Each row has a name. After each piece below comes the name of the row it's from. Each question is about the rows just above it.

Q736: [193  90  73 140 116 128 161  91 118 145 110 151 132 139 147 159  97 102]
Q207: [193  90  73 140 116 128  84  91 118 145 110 151 132  94 147 159  97 102]
Q230: [143 115 182 119 106 127 143 158 149 137  99  82 103  96  63 106 101 125]
Q631: [116 128 161  94  92 173 115 138 146 112 123 127 132  94 192 113 118 117]
which: [193  90  73 140 116 128  84  91 118 145 110 151 132  94 147 159  97 102]  Q207
The row with [ 82 103  96  63] is  Q230
[116 128 161  91] is in which row?  Q736

Q979: [136 127 138 138 127  88 133 126 147]
Q835: [179 126 133 186 148 106 122 183  88]
Q475: [157 139  79 166 138 115 127 156  87]
Q297: [ 93  95  95  86 109 144  85 100  92]
Q33: [115 167 140 108 150 112 159 153 132]
Q117: [136  80  85 150 139  86  86 132 109]
Q340: [190 139 129 178 136 124 137 180  99]
Q356: [178 111 115 167 141 108 106 180  82]
which: [138 138 127]  Q979
which: [115 167 141 108]  Q356
which: [190 139 129 178 136]  Q340

Q742: [155 121 151 128  80 153 141 134 114  96 133 114  97 143 158  81 112 145
 148 162 126 104 152 135 108 109 129  86 116 136 103 120 127 127 129 111
 112 146 129 123 133 147 124 110 107 127 117 158 114 109 133 122 194 147
 117 175 130]
Q752: [153 122 157 125  87 158 142 140 114 102 133 125  98 140 158  80 117 144
 148 162 123 108 146 133 109 100 127  90 115 143  95 121 124 121 136 112
 115 154 127 123 134 150 124 113  97 133 113 150 101 115 131 127 196 155
 112 175 129]
Q710: [155  99 146 138  97 157 136 128 109 119 120 123  91 157 168 100 103 144
 146 160 156 118 146 137 101 114  97 111 116 117 101 121 102  99 125 101
 108 130 136 121 126 149 135  98 108 134 127 161 127 110 124 134 198 144
 130 144 137]
Q744: [153 115 143 132 106 152 146 137 106  99 146 141  84 148 137  87 120 145
 163 179 135 128 123 140  87 120 116  88 127 106  86 131 116 115 142 109
 104 140 141 152 123 136 125  95 106 131 120 138 110 104 115 120 200 152
 118 163 142]
Q391: [153 115 134 132 106 152 146 137 106  99 146 141  84 148 137  87 120 145
 163 179 135 128 123 140  87 120 116  88 127 106  86 131 116 115 142 109
 104 140 141 152 123 136 125  95 106 134 120 138 110 104 115 120 200 152
 118 163 142]
Q975: [155  99 146 138  97 157 136 129 109 119 120 123  91 157 168 100 103 158
 146 160 156 118 146 137 101 114 132 111 116 117 101 121 102  99 125 101
 108 130 136 121 126 149 135  98 108 134 127 161 127 110 124 134 198 144
 130 144 137]
Q403: [176 107 140 138 101 147 148 138 106 118 151 138  89 153 136 103 111 150
 175 140 132 128 154 126 112 107 115 105 123 116 106 138  97 103 147 125
 123 135 152 120 129 122 117 114 112 149 115 145 125  99 124 108 188 139
 114 168 125]
Q886: [159 128 149 136 106 153 145 149 111  96 138 129  88 140 132  82 128 142
 161 165 113 122 125 142 106 107 120  94 124 138  83 128 122 122 143 118
 108 152 129 137 137 139 125 109 101 132 115 129 105 112 120 112 190 159
 112 176 132]
Q570: [159 133 158 128  92 148 142 139 112  96 145 124  91 133 140  81 124 142
 157 165 114 107 132 131 111 115 118  93 119 142  94  78 129 126 143 119
 104 150 120 126 148 138 124 119 104 126 107 142 108 109 126 117 197 162
 102 181 124]
Q299: [150 134 148 137 111 150 132 136 122  97 116 154  74 152 132 102 129 161
 167 170 143 125 130 136 111 116 117 137 112 129  91 129  78  98 144 111
  96 140 158 123 150 121 132 103 107 133 104 143 122 102 114 114 185 144
 144 130 146]
Q84: [150 134 148 137 111 150 132 136 122  97 116 154  74 152 132 102 129 161
 167 170 143 125 130 136 111 116 117 137 112 129  96 130  82  98 154 102
  84 143 137 121 157 128 132  92  89 130 111 128 118 103 119 128 185 163
 108 145 147]
which: [129  78]  Q299
Where do [155  99 146 138  97 157 136 129 109 119 120 123  91 157 168 100 103 158
 146 160 156 118 146 137 101 114 132 111 116 117 101 121 102  99 125 101
 108 130 136 121 126 149 135  98 108 134 127 161 127 110 124 134 198 144
 130 144 137] appear?  Q975

Q978: [129 145 140 141 115 162]
Q338: [132 115 134 126 129 129]
Q869: [123 121 134 130 129 132]
Q772: [ 97  76 115 105 145  81]
Q758: [145 159 138 146 123 160]
Q895: [113 102 127 119 126 118]
Q19: [113  94 135 122 134 119]
Q903: [117 119 122 123 138 112]
Q466: [118 113 137 131 133 132]
Q191: [132 115 134 128 135 123]
Q433: [114  84 110 101 147  71]
which: [114  84 110 101]  Q433
Where do [129 129] appear?  Q338
which: [115 105 145]  Q772

Q888: [112 156 152  97]
Q415: [120 152 154  80]
Q817: [105 118 154 166]
Q7: [105 118 152 166]
The row with [118 152] is  Q7

Q377: [107 106 109 118 106 131 119 103 189 151]
Q797: [137 103 112 189 169 124 119 151 103 111]
Q881: [131 109 106 107 118 106 111 115 177 146]
which: [106 109 118 106 131 119 103 189 151]  Q377
which: [106 131 119 103]  Q377
which: [109 118 106 131]  Q377
Which row holds [131 109 106 107 118 106]?  Q881
[124 119 151] is in which row?  Q797
The row with [189 151] is  Q377
which: [107 106 109 118 106 131 119]  Q377

Q688: [121 117 181 174 113 131  95 139 130  84 141 140 173 113 124 127 137 123
 128 125 116 114  93 138 118  79 132]
Q285: [123 116 123 124 121 156 132 123 130 133 125 120 122 124  95 115 123 141
 123  95 115 123 133 115 116 135 174]
Q547: [132 140 109 109 139 117 145 114 135 147 122 125 109 138 139 133 116 131
 116 140 140 135 145 128 137 148 114]
Q271: [132 140 109 109 139 117 145 114 135 147 122 125 109 138 139 133 119 138
 112 107 118 121 133 119 123 134 153]
Q22: [139 126 130 129 134 129 127 148  94 125 130 124 129 133 125 128 144 123
 186 126 133  93 114 118 138 132  79]
Q282: [136 132 112 114 138 130 140 128 122 145 123 119 114 140 131 128 125 129
 142 129 137 138 143 119 132 145 127]
Q960: [121 132 122 121 124 127 136 109 151 137 126 129 121 122 129 126 114 135
  86 129 127 120 135 134 128 136 129]
which: [140 128 122 145 123]  Q282
[123 124 121] is in which row?  Q285
which: [114  93 138 118  79 132]  Q688

Q215: [103 109  90 152 123 143]
Q90: [103 109 150 183 101 156]
Q589: [ 97  95 123 126 130 130]
Q962: [103 109  90 168 128 161]
which: [103 109  90 168 128 161]  Q962
[109 150 183 101 156] is in which row?  Q90

Q568: [100 124 102 120 155 125 115 135 141]
Q441: [118 126 121 153 129 144 115 122 136]
Q172: [121 153 126 123 118 108 188 152  84]
Q669: [102 120 155 125 114 135 138 141 122]
which: [121 153 129]  Q441
which: [102 120 155 125 114 135 138 141 122]  Q669
Which row holds [102 120 155 125 115 135]?  Q568
which: [118 108 188 152]  Q172

Q182: [127 129 127 129 130]
Q417: [137 138  70 140  57]
Q630: [183  77 124 138 134]
Q405: [130 135 124 183 126]
Q917: [129 126 128 127 129]
[ 70 140] is in which row?  Q417
[126 128] is in which row?  Q917
Which row holds [138 134]?  Q630
which: [128 127]  Q917
[128 127 129] is in which row?  Q917
which: [183  77 124]  Q630
which: [124 183]  Q405

Q6: [118  97 134 144 136 128 105 170 140 126 104 118 131 122 117 131 109 126
 126 108 158 128  94 137 118 115 133 129 126  96 127  90 106 118 126 113
 148 125 157 126 141 129 119 145 108 156 129 100 142 154  99 121 119 140
 139]
Q868: [118  96 135 144 136 131 105 169 141 127 106 120 131 120 117 131 108 127
 124 106 156 127  94 135 137 115 123 128 127  96 125  90 107 118 125 111
 148 125 157 124 140 131 117 146 109 155 128 114 140 157  98 120 121 141
 139]
Q2: [118  96 134 143 136 137 102 165 140 127 106 123 131 119 115 130 107 130
 120 103 151 128  87 131 116 115 138 125 130  97 124  90 108 113 123 108
 146 125 161 120 141 134 114 148 109 154 127 154 134 168  94 117 126 142
 139]
Q882: [119  96 134 142 137 135 103 166 140 127 106 123 132 119 116 130 106 128
 122 103 153 127  89 133 120 115 129 125 128  98 123  90 108 115 124 109
 147 126 160 122 141 133 115 146 110 154 127 203 136 166  95 117 124 141
 139]
Q18: [118  96 133 142 137 138 102 164 140 127 107 125 132 118 115 130 106 128
 120 102 150 127  86 131 127 116 125 124 128  97 123  89 107 113 123 106
 146 126 161 120 143 135 113 146 110 154 127 143 134 171  94 117 126 141
 139]
Q187: [118  96 134 144 137 134 103 167 140 127 106 122 131 120 115 131 107 128
 123 105 153 128  89 134 121 115 121 126 128  96 125  89 107 115 124 110
 147 125 159 123 141 133 115 146 110 155 127 113 137 164  97 119 124 142
 139]
Q361: [119  97 134 144 135 132 104 168 140 127 106 122 131 120 116 131 108 128
  94 137 126 108  96 129 118 133 158 128 115 126 125  90 107 116 125 110
 147 125 159 123 140 131 115 145 109 155 128 106 139 162  97 119 121 140
 139]
The row with [126 108 158 128  94 137 118 115 133 129 126  96] is  Q6
which: [123 106 146 126]  Q18
which: [ 90 108 115 124 109 147 126 160 122 141]  Q882
Which row holds [ 86 131 127 116 125 124 128  97]?  Q18
[116 125 124 128  97 123  89 107 113 123] is in which row?  Q18

Q966: [126 131 127 114 126 122 125 120 125 122 133 115 123 136 129 127 129 118
 133 129 126 125 126 128 107 125]
Q595: [128 128 137 143 119 127 131 140 135 133 124 124 146 118 133 117 121 141
 139 135 133 139 113 114 144 132]
Q582: [127 129 140 122 118 117 129 136 132 120 134  90 145 134 136 114 119 122
 154 143 119 135 100 106 107 132]
Q929: [130 128 112 125 141 137 123 112 121 133 124 165 104 126 119 146 139 127
  99 113 136 116 161 155 140 122]
Q501: [131 121 123 138 139 141 129 132 125 132 122 155 116 125 119 140 136 131
 107 120 125 125 144 139 149 129]
Q578: [122 150 118 101 103  99 117  91 136 131 140 108 128 130 142 112 120 124
 152 126 162 122 128 132  88 111]
Q212: [131 129 113 137 136 139 124 116 127 141 121 172 111 117 120 142 137 139
 101 112 144 121 160 154 155 123]
Q302: [124 138 121 111 122 117 122 109 130 126 134 121 120 133 131 125 128 121
 133 125 138 121 134 134 105 122]
Q455: [130 126 146 143 119 124 132 150 136 128 126 105 155 121 137 112 118 137
 151 142 122 143  99 103 137 136]
Q718: [126 115 150 115 134 124 138 158 121 100 138  66 143 153 128 121 124 100
 154 150  81 138  86  93  90 144]
Q640: [129 114 131 130 146 141 134 144 119 118 126 128 123 139 118 139 135 117
 115 130 101 128 127 125 132 138]
Q689: [125 139 117 110 122 118 120 103 127 129 133 129 115 132 130 128 130 122
 129 120 143 120 140 141 107 118]
Where do [124 138 121 111 122 117 122 109 130 126 134 121 120 133 131 125 128 121
 133 125 138 121 134 134 105 122] appear?  Q302
The row with [104 126 119] is  Q929
which: [125 119 140 136 131 107]  Q501
which: [124 165 104 126 119]  Q929

Q890: [136 116 123 135 117 112  86 145 121  76 121 123]
Q364: [136 116 123 135 117 112  86 145 121  76 140 141]
Q743: [136 116 123 135 117 112  86 145 121 114 165 129]
Q243: [136 116 123 135 117 112  86 145 121  76 123 188]
Q174: [145 120 117 138 141 140 158 124 138 165 114 110]
Where do [136 116 123 135 117 112  86 145 121  76 140 141] appear?  Q364
The row with [141 140] is  Q174
which: [165 114]  Q174

Q799: [111 136 148 128 145 116 142 111 115 133 111 122 149 120 101  92 109 127]
Q993: [116 137 109 129 151 122 101 134 135 123 145 128 110 128 151 156 134 135]
Q156: [116 138 147 129 150 121 142 113 116 137 109 129 151 121 101  91 112 127]
Q387: [ 92 157 136 150 106  78  85 179 165 106 165  98 113 165 165 195 179 114]
Q504: [157 108 114 117 128 162 145 111 117 136 122 146 124 114 126 117 111 139]
which: [111 136 148 128 145 116 142 111 115 133]  Q799
Where do [116 137 109 129 151 121 101] appear?  Q156
Where do [113 165 165 195 179] appear?  Q387

Q111: [125 140 153 119 111 150 147 141 128 129  84 127 131 120 137  86 129 120
 165 106 134 122 130 121 139 146 163 108 134 149 137 120 113 160 145 135
 121 127 133 126 158 106 122 132 134 117 112 131 137 114 119 116 139]
Q708: [ 96 111 139 130 144 108 148 128 141 135 115 128 131 121 132 113 129 132
 132 139 138 139 139 138 112 133 107 137 134 109 123 107 136  90 136 147
 144 127 105 122 143 184 126 109 119 122 120 132 138 121 112 120 132]
Q899: [101 138 126 151 144 142 125 124 128 129  84 127 141 120 137  86 130 120
 165 106 134 122 130 121 139 146 163 108 134 149 137 120 113 160 145 135
 121 121 133 126 158 106 122 132 134 117 112 131 137 114 119 116 139]
Q325: [188 133 119 105 104 130 115 133 121 114 183 128 110 146 113 178 124 137
  88 138 126 126 111 124 138 107 112 138 118 124 117 151 141 125 104 111
 116 137 132 125  92 109 128 141 125 140 153 119 111 150 147 144 115]
[188 133 119 105] is in which row?  Q325
Which row holds [125 140 153 119 111 150 147 144]?  Q325
Where do [135 121 121 133 126 158 106 122 132] appear?  Q899
which: [123 107]  Q708

Q523: [ 99 170  96 170]
Q557: [168 159  84  89]
Q848: [ 99  96 170 166]
Q958: [ 90 164  92 160]
Q572: [106  88 160 153]
Q239: [ 90  93  92 160]
Q627: [173 159  86  70]
Q69: [ 99  96 170 131]
Where do [ 99  96 170 166] appear?  Q848
Where do [168 159  84] appear?  Q557
which: [159  86]  Q627

